In the rows, zero is written as 128.
Known rows:
[125 117 153  83 142  43 182  67 117 116 139 153  70 149  95  74 111  30
 118 177 161 139 161 198 117 175  72 158 139 140  94 122 167 103 159 164
  99 106 121] -> k442
[160 111 143 154 155  91 166 147 179  67 169 121  69 154 150 120 187 186
 133 145  97 184 102  96 131 102 173 101  77 139  94 127 128 166 153 160
 137  90 190] -> k886
[132 136 173 145 164 110 151 116 137 109 120 165  98 133 100 102 105  68
 131 136 166 154 114 135 115 155 106 159 111 149 103 130 114 126 112 137
 126  70 101] -> k529
[127 130 182 147 163 109 147 117 136 111 119 164  89 126  99  98 103  72
 125 133 167 159 115 131 122 162 101 152 111 146  95 134 119 134 112 134
 136  69 106] -> k264
[165 109 135  99 164  72 173  91 121 140 167  95  81 147  91  97 151 128
  98 155  86 171 162 153 148 114 136 138 129 132 117 143 130 162 189 152
 115 138 171] -> k59
[141 104 116  80 112 139 114 135 107 106 127  78 146 132 168 166 133 152
 136 138  76 120 136 111 134 106 187 133 138 135 142 148 109 108 145 133
 118 184 143] -> k272
[159 126 143 100 121 177 123 140  84 124 123  98 156 126 154 161 129 152
 140 142  52 122 105  97 135 105 189 134 145 156 143 121  79 120 113  84
 148 183 111] -> k426
[141 103 125  85 114 149 110 139 104 111 125  78 142 125 165 165 132 155
 135 138  75 123 135 106 139 110 187 131 138 135 140 146 107 112 141 128
 128 181 144] -> k91
[136  98 131  87 111 146 110 138 100 111 123  79 132 120 165 160 132 161
 129 139  75 126 134 103 146 116 182 121 140 132 130 149 113 122 141 122
 139 181 145] -> k704
[ 78 136 147 179  87 116 121 134 110 157  53 173 122 105  97 127 144  99
 141 120 173 112 122 151  99 160  67 143 114 110 133 107 153 129  95 116
 164 106 115] -> k596
[113 126  82 188  76  99 130 172 121 128  94 123 135 111 125 128 192 186
 158  94 110 140 118 129 104 128 171 102  82 110 130 113 157 165 129 137
 170 142 224] -> k258
[116 158 125 150 174 233  93 159 164 141 140 147 146 110 139 136  65 105
 146 115 220  75 147 140 159 139  69 115 152 127 155  92  95  64 120 132
  90  81  57] -> k927
[ 97 130  82  81 112 107 151  58 135 126 162 149 137 142 142  91  76  76
 100 150 193  43 175 213 143 141  32 106 191 127 122 103 172  66 155 148
  71 136  87] -> k50
[146 141  87 145 146 190 128 134 144 137 181 107 152 123 148 120 117 196
 108 108 119  93 135 125 177  92 130  69 156 132 138 104 107 137 145 106
 124 140 133] -> k276
[ 87 124 102  98 117 122 135  61 136 134 150 145 134 126 134  96  72  98
  79 136 194  54 169 190 158 139  27  98 192 119 117 125 164  93 144 133
  96 126  82] -> k13
[ 93 138 120 148 131 171 115 110 148 121 138 160 145 110 144 109  69 123
 102 108 199  70 130 143 159 139  61  88 165 129 114 117 132 108 106 110
 124  97  77] -> k902
[121 117  81 128 151 167 109  85 157 165 168  80 169 119 125 144 108 209
  45  86 125  84 167 125 189  51  94  93 177 105 157 176 104 165 167 122
 105 146 118] -> k968
[138 119  69  83 123 123 160  87 122 144 198  96 120 138 142  91 123 159
  93 153 112  80 182 187 181 116  94  64 184 122 125  93 162 114 190 132
 101 176 154] -> k623

Facts:
k435 ρ:k598 ζ:e
k872 ζ:d
k920 ρ:k836 ζ:b
k647 ρ:k260 ζ:b
k938 ζ:c
k674 ρ:k122 ζ:a
k704 ρ:k264 ζ:b
k22 ρ:k602 ζ:c
k360 ρ:k759 ζ:d
k944 ρ:k202 ζ:b
k815 ρ:k683 ζ:e
k442 ρ:k623 ζ:a
k763 ζ:c
k927 ρ:k33 ζ:d
k2 ρ:k834 ζ:b
k902 ζ:d
k297 ρ:k449 ζ:c
k835 ρ:k71 ζ:c
k72 ρ:k231 ζ:d
k879 ρ:k677 ζ:e
k449 ρ:k386 ζ:c
k793 ρ:k285 ζ:d
k424 ζ:b
k81 ρ:k126 ζ:a
k673 ρ:k796 ζ:a
k258 ρ:k814 ζ:c
k309 ρ:k795 ζ:c
k759 ρ:k935 ζ:e
k683 ρ:k346 ζ:a
k50 ρ:k442 ζ:d
k985 ρ:k704 ζ:a
k76 ρ:k938 ζ:e
k924 ρ:k886 ζ:b
k372 ρ:k708 ζ:d
k125 ρ:k927 ζ:b
k260 ρ:k393 ζ:b
k764 ρ:k902 ζ:c
k5 ρ:k758 ζ:a
k796 ρ:k180 ζ:c
k106 ρ:k179 ζ:d
k687 ρ:k356 ζ:e
k469 ρ:k736 ζ:a
k374 ζ:a
k130 ρ:k170 ζ:b
k680 ρ:k234 ζ:b
k385 ρ:k4 ζ:b
k708 ρ:k276 ζ:a
k822 ρ:k5 ζ:c
k573 ζ:c
k346 ρ:k644 ζ:b
k59 ρ:k970 ζ:a
k272 ρ:k198 ζ:b
k443 ρ:k119 ζ:c
k970 ρ:k360 ζ:b
k285 ρ:k822 ζ:b
k611 ρ:k985 ζ:d
k876 ρ:k300 ζ:d
k758 ρ:k687 ζ:b
k170 ρ:k991 ζ:a
k499 ζ:b
k456 ρ:k13 ζ:d
k71 ρ:k579 ζ:a
k814 ρ:k572 ζ:c
k886 ρ:k722 ζ:a
k79 ρ:k622 ζ:b
k211 ρ:k793 ζ:d
k603 ρ:k929 ζ:d
k409 ρ:k297 ζ:c
k602 ζ:a
k736 ρ:k72 ζ:a
k572 ρ:k781 ζ:d
k991 ρ:k311 ζ:e
k918 ζ:b
k300 ρ:k651 ζ:c
k791 ρ:k73 ζ:b
k833 ζ:c
k91 ρ:k661 ζ:b
k428 ζ:a
k579 ζ:c
k661 ρ:k956 ζ:d
k234 ρ:k871 ζ:e
k976 ρ:k428 ζ:c
k492 ρ:k91 ζ:c
k940 ρ:k585 ζ:b
k415 ζ:c
k357 ρ:k532 ζ:c
k622 ρ:k76 ζ:b
k378 ρ:k57 ζ:b
k57 ρ:k611 ζ:c
k846 ρ:k456 ζ:e
k495 ρ:k673 ζ:a
k513 ρ:k596 ζ:c
k973 ζ:d
k722 ρ:k469 ζ:b
k183 ζ:b
k644 ζ:b
k961 ρ:k134 ζ:c
k179 ρ:k791 ζ:b
k606 ρ:k763 ζ:c
k967 ρ:k573 ζ:a
k180 ρ:k499 ζ:d
k769 ρ:k850 ζ:a
k781 ρ:k409 ζ:a
k356 ζ:a
k871 ρ:k513 ζ:d
k707 ρ:k529 ζ:a
k968 ρ:k241 ζ:d
k73 ρ:k924 ζ:b
k836 ζ:a
k858 ρ:k79 ζ:b
k585 ζ:a
k119 ρ:k603 ζ:e
k963 ρ:k367 ζ:e
k349 ρ:k211 ζ:a
k489 ρ:k424 ζ:c
k231 ρ:k258 ζ:b
k741 ρ:k372 ζ:e
k241 ρ:k250 ζ:d
k598 ζ:b
k834 ρ:k420 ζ:a
k709 ρ:k336 ζ:a
k532 ρ:k81 ζ:d
k122 ρ:k374 ζ:a
k935 ρ:k193 ζ:c
k956 ρ:k741 ζ:a
k193 ρ:k174 ζ:a
k765 ρ:k918 ζ:c
k336 ρ:k7 ζ:d
k367 ζ:b
k311 ρ:k426 ζ:a
k126 ζ:a
k420 ρ:k385 ζ:a
k276 ρ:k707 ζ:d
k232 ζ:a
k623 ρ:k769 ζ:d
k393 ρ:k920 ζ:c
k596 ζ:c
k224 ζ:e
k426 ρ:k443 ζ:b
k250 ρ:k963 ζ:a
k485 ρ:k349 ζ:b
k788 ρ:k378 ζ:b
k651 ρ:k815 ζ:c
k703 ρ:k106 ζ:a
k4 ζ:b
k650 ρ:k357 ζ:d
k252 ρ:k976 ζ:d
k264 ζ:a
k843 ρ:k22 ζ:a
k198 ρ:k765 ζ:a
k677 ρ:k2 ζ:a
k33 ρ:k252 ζ:b
k7 ρ:k415 ζ:a
k134 ρ:k846 ζ:a
k929 ρ:k125 ζ:a
k529 ρ:k872 ζ:a
k795 ρ:k130 ζ:a
k850 ρ:k961 ζ:c
k386 ρ:k489 ζ:e
k174 ρ:k944 ζ:a
k202 ρ:k968 ζ:a
k13 ρ:k59 ζ:d

Rows:
No name comes twice in this set of rows, the named rows included.
[122  77 125  49 102 104 117  90  90 128 127  62 120 124 149 154 131 149
  90 154  74 118 171 133 158 113 147 128 167 115 131 174 141 127 173 136
 123 202 148] : k970

The same nodes again, as new rows of numbers:
Known rows:
[ 91 148 108 162 153 154  98 117 130 121  91 128 183 155 133 156 132 118
 150 191 121  63  53 122 126 115 142  89  74 104  60 143  83 109 102] -> k346
[143 129 144 107 113 149 121 102  96  52 104 142  67  82 130 163 147  92
  81  89 166 137 162 120  72 158 126 158 131 109  89 136  93 152 156] -> k961
[ 86 154 101 103  60  87 146 141 135 109 145  93 136  96 190 103  86  89
  94 137 102 132 122 169 182 111 100 105 155 169 173 135 156 156 132] -> k708
[110 108 152 116 122 172 137 119 123 114 103 112  69 100 108 138 148 109
 124 111 128 116 146 105 113 158 139 152 164 140 107 146 101 115 137] -> k22
[144 135 153 162  70 106 152 121  83 148 145 105 165 153 150  88 127 146
 119 118 122 142 133 146 137 117 129 140 153 180 141 136 167 140 170] -> k264
[132 161 111 160 141 139 101 139 133 121 101 147 136 157 136 132 163 136
 136 150 127  73  96  82 125 118 148  94  89 124 118 130 133 112  97] -> k622
[111  96  86 103 110 159 123 124 122 129 193 105 125 132 111 167 139 147
 142  99 115 153 101 131  92 143 114  97  90 134 123 107 139 118  98] -> k224
[138 152 144 136  79  90 140  97  88  93 151 138 161 128 171 115  99 124
  83 127 159 159 139 173 111 119 102 135 118 135 122 126 138 182 168] -> k442
[ 92 151 109 113  66  90 148 135 131 116 147  96 143 104 182  99  90  97
  98 139 108 136 121 165 175 112 103 111 150 166 167 133 154 158 134] -> k529
[142 139 128 149  92  91 144  92 102  97 130 114 174 118 148  88 122 116
  79 104 154 195 145 167 128 116 113 138 101 110 135 121 140 202 161] -> k59
[120  91 178 110 147 178 136 138 121 106 117 163  99 128  88 173 157  77
 117 117 116 131 141  50 139 158  75 235 178 157 118 111  81 135 108] -> k297
[142 111  74  98 101 136 110 105 100  76 189 125 129 113 125 183 148 131
 101  71 150 181 118 143  57 141 107  99  54 101 109  97 130 156 113] -> k846
[154 141 130 172 188 137 110 139 145 118 123 207 133 138 128 124 131 124
 145 163 123  72 102  40 149 131 103 128  79 139 133  88 118 137  62] -> k231
[137  99  92 118  94 155 123 131  95 136 194  99 121 141 113 162 156 161
 148  82 109 142 107 122  80 143 130  95 101 160 122 113 156  99 114] -> k879
[109 178  75 126 122 122  98 162 157  98 105 138 110 121 165 140 146 101
 118 151 110  64  93  83 152 111 136  72 101 134 150 128 143 116  76] -> k91
[111 107 154 118 122 173 138 120 122 115 103 110  69 103 106 140 150 108
 124 112 125 117 145 105 114 156 137 156 166 139 104 148 100 114 137] -> k415
[131 159 111 156 141 140 102 140 136 122 101 147 136 158 134 136 161 134
 135 151 126  78  96  77 127 117 146  98  91 123 121 129 135 116  94] -> k918
[ 98 163 163 128 106 128 158 114 122 141 153 119 172 139 140  84  87 139
 128 148 136 174 142 154 120 118 125 132 156 136 164 136 149 160 148] -> k795

Rows:
No name comes twice in this set of rows, the named rows included.
[118  82 110  95 125 166 122 143 117 127 204 143 158 164  92 204 155 119
 138 103 104 165  93  82 113 141  59 172 105 151 132  79 120 132  74] : k386
[135 149 129 147 158 145  99 158 137 117 110 184 162 185 117 168 174 107
 128 154 118  93  91  36 147 115  97 165 102 134 133 100 119 132  71] : k424
[ 81 115  43  62  81 138 119 154 143 103 194  85  95  89 149 175 123 105
 125  98  88 133  94 138 127 134 103  66 106 154 158 109 150 113  75] : k741
[142 109 158 134 104 168 137 129  93 123 103 105  64 113 110 132 169 122
 129  88 122 105 157  91 100 156 154 156 177 168 108 151 126  95 154] : k57
[190  97 114 123 202  75 121 143 145 151 140 158 102  73 129 113  63 150
 166 126 129 113 155 185 135 129 139 105 127 108 120 112 121  84 142] : k106
[203 107 120 113 148  76 106 176 104 157 130 126 128 135 118 155 130 148
 151  93 119 124 152 164 117 111 153 144 166 135 124 132 148  60 171] : k611
[190 123 109  85 158  64  98 151 117 108 133 161 128 108 136 180 100 125
 118 105 153 139 154 190 101 112 125 141 133  87 107 121 119 103 166] : k50
[148 153 137 138  79  86 138  92  86  79 145 137 165 121 170 113 108 117
  71 112 167 175 144 176 108 117 101 137 105 119 122 122 136 199 171] : k134
[142 116 161 177 142 104 167  95 122 140 165 160 142  95 155  54  57 141
 135 152 128 131 141 144 163 139  90 130 115 168 144 100 133 173 128] : k469
[131 115 172 145 121 113 153 123 113 133 161 168 190 156 133 119 103 107
 112 146 118 160 124 109 172 123  52 209 146 172 148  94 123 180 121] : k781
[185  86 137  96 203  82 111 174 139 143 146 192 150 131 102 178 100 109
 147 125 117 141 141 128 156 119  76 208 153 122 134  87 102 103 119] : k572
[145 153 142 137  74  87 138  94  85  82 150 143 163 124 174 120 101 120
  75 121 165 164 140 176 106 119 100 136 111 128 120 126 135 190 172] : k769
[ 93 161 162 126 105 131 160 117 124 145 153 117 178 144 133  87  90 136
 130 148 132 180 142 149 122 115 122 140 159 134 167 135 149 163 146] : k428
[130 139  91 175 160 147 108 137 160 138  76 108 153 149 100  94 191 127
 140 127 112 123 101  67 156 113 163 103  73  96 141 122 138 133  82] : k367

Now the same nodes, written a new way:
Known rows:
[138 123 113 117 124 122 125 114 122 118 125 107 127 140 115 131 103 107
 153 140 137 127 111 133 122 156 128 133 122 130 107 125 127 117 187 138
 152 116 119 138 138 134 107 135 160 123 142 148] -> k258
[119 124 115 117 147 124 124 113 124 122 141  96 127 146 114 119  99 107
 161 155 129 128 112 120 123 124 135 139 122 119 106 122 145 133 198 144
 158 116 120 129 148 134 105 134 169 151 131 154] -> k297
[102 131 118 124 153 127 123 139 136 124 125 168 126 170 121 119 135 110
 121 121 126 121 109 118 127 135 131 127 121 152 123 124 130 116 130 143
 122 117 127 125 136 114 131 122  91 106 124 111] -> k920
[127 123 113 117 129 122 124 114 122 119 126 103 127 143 115 126 102 107
 158 146 133 127 112 122 123 149 133 136 122 125 106 124 133 123 197 139
 155 116 118 136 142 138 105 135 164 131 141 151] -> k814
[102 132 117 123 153 129 122 137 136 125 125 167 126 173 120 119 137 111
 121 121 125 122 108 117 128 134 131 126 121 158 125 124 132 116 127 148
 122 119 127 126 138 114 131 123  90 106 125 111] -> k858
[146 120 181 118 120 136 121 118 124 121 135  93 128 144 117 125 168 120
 133 115 113 124 228 126 149 122 123 137 121 147 111 159 121 137 105 145
 127 116 156 125 125 130 110 136  94 109 120 172] -> k991
[156 125 137 116 183 131 120 151 136 123 125 134 128 175 115 123 160 111
 122 119 126 118 135 117 128 126 147 136 120 150 136 123 123 133 129 181
 123 127 128 124 129 115 115 121  87 105 121 111] -> k125
[101 132 117 124 153 128 123 137 135 125 125 166 126 172 120 119 138 110
 121 122 125 121 109 118 128 135 132 126 120 157 125 124 132 116 127 147
 122 118 127 125 137 114 130 123  90 106 124 111] -> k272
[252 122 118 110 139 125 123 136 125 120 123  92 143 131 113 131 104 108
 149 120 155 121 164 129 125 117 131 141 122 117 109 127 123 159 129 185
 152 124 129 125 126 116 107 121 108 139 122 137] -> k443
[201 135 115 117 120 145 150 139 137 123 120  96 129 143 114 118 100 108
 121 118 148 134 109 154 126 128 150 141 120 117 108 125 157 115 141 122
 128 118 127 160 137 111 112 146 124 209 123 161] -> k850
[ 98 124 142 121 117 121 123 133 122 123 123 152 127  97 140 145 102 166
 122 121 118 128 167 120 124 130 124 119 147 106 120 124 120 146 151 104
 122 112 125 124 121 113 146 121 157 110 123 109] -> k836
[207 123 115 117 123 124 124 128 125 121 123  96 129 127 115 126 102 107
 141 122 156 124 119 133 125 118 123 133 122 117 109 126 124 135 131 152
 143 117 128 126 126 116 109 123 134 146 126 139] -> k976
[104 130 118 123 160 129 123 133 144 125 125 170 126 172 128 119 131 110
 120 121 123 122 108 117 127 128 125 122 122 160 117 123 136 117 122 146
 121 121 128 125 137 114 134 126  91 106 123 110] -> k485
[113 124 114 118 147 124 124 113 123 121 143  96 127 147 114 119 100 107
 162 156 127 128 112 121 123 128 137 139 122 119 105 122 144 133 204 143
 159 116 120 132 149 138 105 134 170 149 133 155] -> k409
[138 124 114 123 123 123 123 151 124 120 121 184 125 163 138 136 170 109
 119 119 139 118 105 123 127 175 122 119 121 188 141 128 122 113 104 142
 121 125 126 126 126 114 145 124  90 102 125 109] -> k791
[166 122 119 126 119 123 143 122 121 123 122  98 124 108 113 119 190 133
 117 122 131 127 106 157 127 115 122 130 131 135 137 127 123 128 102 120
 123 168 123 127 123 171 115 126  99 109 147 132] -> k106
[167 122 116 123 121 122 123 143 135 122 120 115 126  98 115 124  98 108
 125 121 169 127 123 122 124 118 123 134 153 109 106 127 122 153 165 107
 133 111 127 123 124 108 109 125 142 110 141 121] -> k763
[101 137 122 117 118 125 124 117 122 123 129 125 129 110 153 143 107 156
 127 129 113 126 140 131 125 124 123 118 121 115 152 125 123 117 111 123
 123 135 125 128 123 128 152 122 163 156 121 110] -> k985

Rows:
No name comes twice in this set of rows, the named rows included.
[109 128 121 118 123 125 127 114 142 122 132 146 128 107 196 121 103 173
 120 136 112 124 133 122 127 115 119 116 150 117 110 126 143 146 100 119
 119 158 128 127 123 120 164 149 189 194 121 106] : k5
[ 97 125 115 122 155 123 122 116 123 121 126 187 124 179 118 128 153 109
 122 121 115 122 108 119 125 189 141 126 121 184 114 123 124 115 174 138
 123 117 119 128 140 118 114 126  91 103 127 112] : k231
[210 122 171 115 131 125 124 130 122 124 124  92 126 116 111 119 200 150
 119 121 126 124 136 124 128 113 132 147 125 119 141 125 123 174 111 159
 134 174 125 124 123 188 112 120  89 109 125 135] : k603
[160 124 140 114 188 132 120 151 137 123 125 132 128 176 115 123 161 113
 122 120 126 117 140 116 128 125 147 136 120 149 137 124 123 137 130 185
 123 128 129 123 128 116 115 120  87 105 120 110] : k426
[208 122 114 120 154 125 136 115 184 121 124 110 127 126 152 117  98 109
 120 137 140 124 110 125 128 113 118 118 161 130 102 126 163 156 102 144
 121 141 139 127 128 114 112 174 178 199 126 110] : k822
[131 124 114 123 123 124 123 149 125 121 122 179 126 165 135 131 162 110
 119 119 136 118 107 121 127 164 123 120 120 182 138 126 123 115 109 144
 121 124 126 126 126 114 143 124  89 103 125 110] : k179
[162 119 191 114 121 135 120 122 123 121 132  93 129 144 116 128 175 124
 136 115 113 123 246 124 149 121 125 141 121 142 110 159 121 146 106 154
 130 116 160 124 125 133 110 126  90 108 119 173] : k119
[127 122 117 122 120 120 136 115 119 120 123 115 122 115 113 119 198 128
 118 127 120 130 106 156 125 125 123 133 126 151 124 125 123 122 142 110
 127 161 117 134 123 203 112 130 107 106 166 138] : k72

The same nodes again, as new rows of numbers:
Known rows:
[124 139 110 133 100 142 147 123 143 163 133 128 150 100 139] -> k91
[ 77 105 153 100 106  79  54  70  86 126 176 145 191  96  91] -> k886
[151 116 135 169 104 115 142 128 110 163 144 108 124 115 123] -> k793
[144 155 150 115 138 236  89 126 149 126 120  16 130 129 116] -> k846
[160 156 105  61 114  98 134  91 142 183 139 118 171 142 144] -> k367
[152 112 136 164 106 119 137 122 105 153 148 100 134 128 139] -> k611
[146  99 131 128 137 184 110  96 138 165 136 119 167 127 101] -> k22
[145 123  71 115  98 160 147 101  97 117 112 128 170 128 165] -> k125
[163 162 104  67 115  98 130  93 141 179 138 117 173 142 139] -> k499
[125 134 112 126 101 145 139 114 136 149 137 116 165 114 156] -> k378
[125 133 137 115  98 122 116  75  97 146 170  91 204  69 152] -> k924
[133 129 100 110 148 209 144  98 134 146 142  45 125 108  98] -> k815
[ 59  63 148  49 108  98  98 101 140 155 144 155 133 152 154] -> k174
[142  99 131 135 135 186 115 101 141 168 134 125 160 120  96] -> k492
[134  71 143 114 109 109 164 111 117 176 158  91 121 137 185] -> k968
[162 162 105  66 116  97 131  94 141 179 137 119 173 142 141] -> k644
[139 132 100  99 151 202 141  94 133 148 143  43 129 116  98] -> k435
[176 122 125  80 147 147 104  81 143 190 135 124 172 148  88] -> k833

Rows:
No name comes twice in this set of rows, the named rows included.
[136 127  89 120 100 152 146 107 116 132 125 124 167 122 160] : k130
[ 80 108 128 107 105 103  80 113 125 136 136 174 143 132  88] : k349
[122 135 131 125 103 121 120  76 102 142 180  91 209  79 153] : k722
[ 79 110 175  88  98 125  41 128 142 125 123 142 146 161 134] : k59
[167 154  94  53 161 164 133  79 139 172 142  46 136 136  82] : k224
[149 124 133 182 102 107 156 143 125 187 135 127  99  93  91] : k372
[153 128 174 149 124 216  60 128 151 143 114  99 169 137 109] : k961
[190 139 130 103 120  72 126 100 110 183 149 100 143 157 123] : k902
[163  83  85 122 132 205 124  84  95 125 107 138 170 138 110] : k443
[160 159 105  70 115 103 131  95 141 176 138 117 173 140 140] : k183
[151 119  64  99 145 220 151  87 100 116 119  57 130 122 105] : k991
[160 131 158 173 101 134 106 139 112 140 136  88 137 136 140] : k623
[131 115 102  82 151 198 153  89 137 157 147  40 123 116 115] : k963

